Below are the code and all the weights of a small trained network. Each question names an input and a class and asks about switching units off, where a switched-off unit gives its printed mean instead of its output.

import numpy as np


def w(rows, s, z=0):
    codes = np.array(rows[::2]) - 128.0
    scale = np.full(codes.shape[1], s)
    scale[-1] = z or s
    return codes * scale


def f(y):
    return y / 2 * (1 + np.tanh(0.7978845608 * (y + 0.044715 * y**3)))


def log_softmax(a):
    a = a - a.max(-1, keepdims=True)
    return a - np.log(np.exp(a).sum(-1, keepdims=True))


def net(x, mask):
    res = np.array(x, float).reshape(1, 6) / 4 @ E
    y = f(res @ A[0][:, :-1].T + A[0][:, -1])
    res = res + np.where(mask, y, B[0][:, -1]) @ B[0][:, :-1]
    return log_softmax(res[-1] @ U[:, :-1].T + U[:, -1])


A, B = {}, {}
E = w([
[167,92,162,250],'x0',
[82,183,253,75],'x1',
[179,82,153,145],'x2',
[31,37,115,137],'x3',
[117,109,131,119],'x4',
[27,213,118,183],'x5',
],0.0064)
A[0] = w([
[149,142,113,96,88],'N0',
[97,165,69,134,40],'N1',
[134,107,205,170,79],'N2',
[96,157,114,147,143],'N3',
[154,138,155,100,57],'N4',
[33,207,16,181,114],'N5',
[153,143,99,72,142],'N6',
[165,132,104,235,175],'N7',
[170,102,109,145,48],'N8',
[124,107,159,128,63],'N9',
[147,135,105,165,139],'N10',
[91,140,134,184,239],'N11',
[116,158,136,186,237],'N12',
[102,108,147,51,162],'N13',
[134,120,129,142,106],'N14',
[94,108,146,82,138],'N15',
[107,84,77,154,26],'N16',
[113,117,95,107,88],'N17',
[131,143,121,219,118],'N18',
[83,91,115,135,123],'N19',
[95,124,120,119,119],'N20',
[182,28,192,130,197],'N21',
[174,89,161,107,92],'N22',
[179,145,156,110,97],'N23',
[79,195,49,145,100],'N24',
[158,115,147,84,171],'N25',
[94,109,126,106,117],'N26',
[85,90,125,167,37],'N27',
[196,188,144,82,102],'N28',
[59,104,148,110,74],'N29',
[129,180,131,140,207],'N30',
[225,232,143,39,90],'N31',
[124,117,73,98,111],'N32',
[131,134,64,111,60],'N33',
[70,223,82,182,135],'N34',
[38,80,121,152,4],'N35',
[154,83,174,136,181],'N36',
[96,126,56,116,43],'N37',
[135,146,130,185,225],'N38',
[111,76,132,162,69],'N39',
[198,69,133,119,134],'N40',
[167,113,95,131,40],'N41',
[253,205,159,73,163],'N42',
[205,163,101,152,85],'N43',
[152,159,134,103,83],'N44',
],0.012,0.0028)
B[0] = w([
[143,159,126,114,137],'N0',
[159,99,119,94,151],'N1',
[139,98,44,114,164],'N2',
[128,104,118,126,153],'N3',
[126,140,128,114,138],'N4',
[194,6,137,91,244],'N5',
[138,170,129,115,166],'N6',
[95,87,158,163,211],'N7',
[134,120,110,125,149],'N8',
[138,119,106,129,126],'N9',
[129,119,149,140,149],'N10',
[123,97,141,142,183],'N11',
[103,90,136,156,180],'N12',
[87,142,153,174,183],'N13',
[131,125,134,128,128],'N14',
[116,140,152,172,158],'N15',
[129,161,109,105,161],'N16',
[138,149,119,125,136],'N17',
[84,81,170,131,176],'N18',
[116,151,140,128,155],'N19',
[118,136,125,136,138],'N20',
[122,49,13,163,231],'N21',
[128,96,75,124,163],'N22',
[118,144,121,129,156],'N23',
[183,63,125,105,194],'N24',
[112,125,119,136,165],'N25',
[128,140,144,151,141],'N26',
[136,148,141,109,149],'N27',
[131,191,177,121,195],'N28',
[123,139,162,160,157],'N29',
[111,118,143,157,172],'N30',
[138,221,227,93,252],'N31',
[150,165,95,118,154],'N32',
[165,152,85,111,146],'N33',
[130,41,121,133,220],'N34',
[120,156,173,133,170],'N35',
[126,90,62,136,174],'N36',
[149,146,103,97,155],'N37',
[108,101,155,157,172],'N38',
[138,121,133,111,153],'N39',
[109,125,49,140,196],'N40',
[136,127,114,113,143],'N41',
[89,226,209,134,255],'N42',
[98,112,180,120,169],'N43',
[127,147,147,120,143],'N44',
],0.018,0.0074)
U = w([
[58,240,92,163,106],'0',
[125,248,176,77,104],'1',
[141,165,92,103,3],'2',
[89,133,140,170,241],'3',
],0.011,0.0021)

Each question gives the input, the list of numbers given to net, and the class t.
The units are the neurons (one row each of A and B). Each row of codes is followed by its name. A weight is (code - 128) times the scale printed after its matrix; where a second scale follows, it is the last column's (A, B and U).
mask holds one flag per neuron, in row order. A switched-off neuron (its flag False) gives its mean, the last column of its row in B, instead of its output. The means were averaged over made-up inputs and are rounded, as every weight is.
A unit's drop is (log p(t) with every unit on - log p(t) with that unit switched off) / (log p(t) with every unit on - log p(t) with every unit switched off).
The circuit of an input: a set's keep is (log p(t) with only the set's units on - log p(t) with every unit switched off) / (log p(t) with every unit on - log p(t) with every unit switched off). Starting from the 12 units with the biggest drops (on a tie, the unit counted first), units are removed one at a time, each time the one whose removal leaves the highest keep (on an exact tie, the one counted first), for as long as the keep stays at least 0.8.
circuit, biggest first: the units of the circuit, biggest drop first
unit that matters most: the unit with the biggest drop
k most important neurons: the k neurons with the biggest drops, biggest first
drop of u: that unit's drop, to one decimal
input [-3,8,0,5,2,-1], class 0: 3 most important neurons => [N5; N34; N24]
input [-8,-2,8,-6,5,-6], class 1: circuit, biggest first => [N31]
input [-7,-7,-1,5,7,-5], class 0: circuit, biggest first => [N5; N34]
input [-2,-1,-1,3,-8,-8], class 2: 4 most important neurons => [N42; N21; N31; N7]
input [3,0,7,-5,-3,0], class 0: circuit, biggest first => [N5; N24]
input [-4,4,-4,3,7,-2], class 0: 2 most important neurons => [N5; N31]
input [1,-7,3,6,7,-1], class 2: 3 most important neurons => [N42; N16; N13]
input [-1,-6,-1,-2,3,-1], class 2: 3 most important neurons => [N31; N42; N13]
input [5,2,8,3,-7,-3], class 2: 3 most important neurons => [N2; N13; N42]
input [2,6,-6,3,-2,-8], class 0: 2 most important neurons => [N5; N34]
input [7,8,-7,-2,7,-3], class 0: 2 most important neurons => [N5; N34]
input [-8,-2,-6,8,2,3], class 2: 2 most important neurons => [N37; N5]
input [-6,5,-3,2,8,-3], class 1: 2 most important neurons => [N21; N40]
input [0,0,7,0,1,-5], class 2: unit that matters most => N21
input [3,-2,2,-4,4,-3], class 0: drop of N42 => 0.2
input [-5,-2,2,-2,7,-5], class 0: drop of N36 => 0.0
input [2,2,-8,-1,-1,-4], class 1: drop of N40 => 0.1
input [-6,-7,-5,-1,6,-8], class 0: drop of N40 => 0.4
